Rows, each followed by one of two labels for a hidden trait (new trait and labels in each part)
[ 0.26 -0.23  0.23 -0.61  0.34 -0.03  1.44 -0.20 -1.22  0.46 -1.77  0.01
  0.42 -3.80 -1.78  0.76 -0.76 -0.24 -0.20 -0.93 -3.07 -0.02 -0.07 -1.01
  0.30 -0.33  0.95  9.99 -2.18 -0.82  0.56 -0.11  0.33  0.39 -1.00 -0.47
  0.28  0.13 -0.04  0.23 -1.74  0.38 -1.24 -1.92  0.10 -0.81 -0.18  0.12
  6.36]  Q338
[ 0.57 -0.48 -0.09 -1.36 -0.30  0.01  1.71 -0.28 -0.20  0.53 -1.18  0.18
  0.79 -3.99 -1.37  0.11 -0.34 -0.06 -0.53 -0.53 -1.76 -0.04  0.15 -1.13
 -0.04  0.19  0.57  7.46 -2.12 -1.01  0.78  0.63  0.48  0.40 -1.28 -0.53
 -0.30 -0.46 -0.08  0.43 -0.96  0.25 -0.99  0.80  0.14 -1.02 -0.63 -0.03
  6.25]  Q338
[ 0.77 -0.09  0.26  0.16 -0.16 -0.41 -0.72 -0.16  1.37 -0.12  0.28  0.53
  0.84 -4.18  2.94  0.43 -0.32  0.32 -0.12 -0.08 -0.33 -0.42  0.24 -3.01
  2.85  0.09 -0.84  1.76 -2.58 -0.12  0.38  0.76  0.29  0.62 -1.25  0.13
 -1.82 -0.08  0.23  1.06 -0.51  0.32 -1.27 -3.22 -1.21 -1.20  1.79 -0.10
 -3.35]  Q357
[-0.57  0.44 -0.36  0.85 -0.31  0.63  1.18 -0.33  2.34 -0.48  2.16  0.01
  0.67 -1.68  1.82 -0.24  0.33  0.25  0.26 -0.11  2.83 -2.21  0.07 -0.61
  0.08  1.08 -0.45  3.81 -2.44  0.26  0.15 -0.04  0.74 -0.05  1.13 -0.18
 -0.21 -0.98  0.09  0.53 -0.47  0.09  0.46  1.05 -0.63  2.48  0.10  0.20
  0.64]  Q338
[ 0.38 -0.10  0.60 -0.21 -0.38  0.08  2.19 -0.41  1.00  1.03 -0.95 -0.35
  0.40 -6.44  0.53 -0.21 -1.05 -0.25 -0.13 -0.46 -0.19 -1.36 -0.14 -0.35
  1.32 -0.46  0.85  3.02 -2.26 -0.90  0.13 -0.23  0.39  0.15 -3.25 -0.49
 -0.30 -0.47  0.10  0.83 -2.55  0.43 -1.35  1.86  0.30 -0.24  1.13  0.40
  2.85]  Q357
[ 0.53 -0.12  0.21  0.02 -0.30 -0.05  2.05 -0.25  0.65  0.55 -1.36 -0.23
  1.41 -2.24 -1.85  0.05 -0.80 -0.01 -0.09 -1.19 -1.14 -1.19 -0.64 -0.19
 -0.09  0.50  0.02  6.07 -1.56 -0.85  0.35  0.02  0.45  0.28 -2.16 -0.51
  0.99 -0.59 -0.25 -0.33 -0.48  0.36 -1.02  1.31 -0.25 -0.96 -1.22  0.27
  4.89]  Q338
[ 0.32 -0.29  0.21 -1.77 -0.26 -0.20  0.77 -0.18  1.00  0.26 -0.33  0.42
 -0.80 -2.94 -0.17  0.44 -0.35 -0.09 -0.67 -0.14 -0.55 -0.72  0.11 -1.50
  1.04  0.13 -0.63  3.86 -2.34 -1.11  0.70  0.30  0.15  0.51 -3.50 -0.44
 -0.28 -0.44 -0.04  0.55 -0.49  0.28 -0.93  0.31 -0.01 -1.07  0.13 -0.19
  2.29]  Q357
[ 0.57  0.12 -0.31  0.34 -1.34  0.36 -3.49  0.13  0.15 -0.73  0.46  0.22
  0.24  2.30  1.09 -0.04 -0.21  0.08  0.27 -0.15 -0.64 -0.24  0.13 -1.70
 -0.47  1.25 -0.76 -1.57  1.25 -0.06 -0.24  0.45  0.43  0.11  1.06  0.35
 -0.43 -0.47  0.49 -0.94  0.95  0.01 -0.51 -0.32 -1.16 -1.46 -0.55 -0.24
 -1.47]  Q357
[-0.89  0.21  0.32 -0.10 -0.48  0.01  2.26 -0.22  1.78 -0.29  0.70  0.13
  1.08  4.04  0.17  0.32 -0.19  0.09 -0.14 -0.22  0.88 -2.24 -0.31  0.39
  0.46  0.66 -0.74  2.96 -2.52 -0.11  0.21 -0.33  1.10  0.45  2.84 -0.30
  1.59 -0.62 -0.09 -0.54 -0.39  0.35  0.81  2.07 -0.76  1.47 -0.52  0.11
  1.85]  Q338
[ 0.17 -0.22  0.54 -0.33 -0.31 -0.02  1.42 -0.41  1.14  0.53  0.12  0.42
  0.78 -5.73  0.95  0.42 -0.17 -0.13 -0.36 -0.05  0.12 -1.20  0.20 -0.69
  0.67  0.24  0.07  4.24 -2.05 -1.26  0.32  0.22  0.41  0.49 -2.72 -0.46
 -0.26 -0.51  0.09  0.63 -1.24  0.25 -1.09  1.21  0.16 -0.35  0.49  0.13
  3.04]  Q357
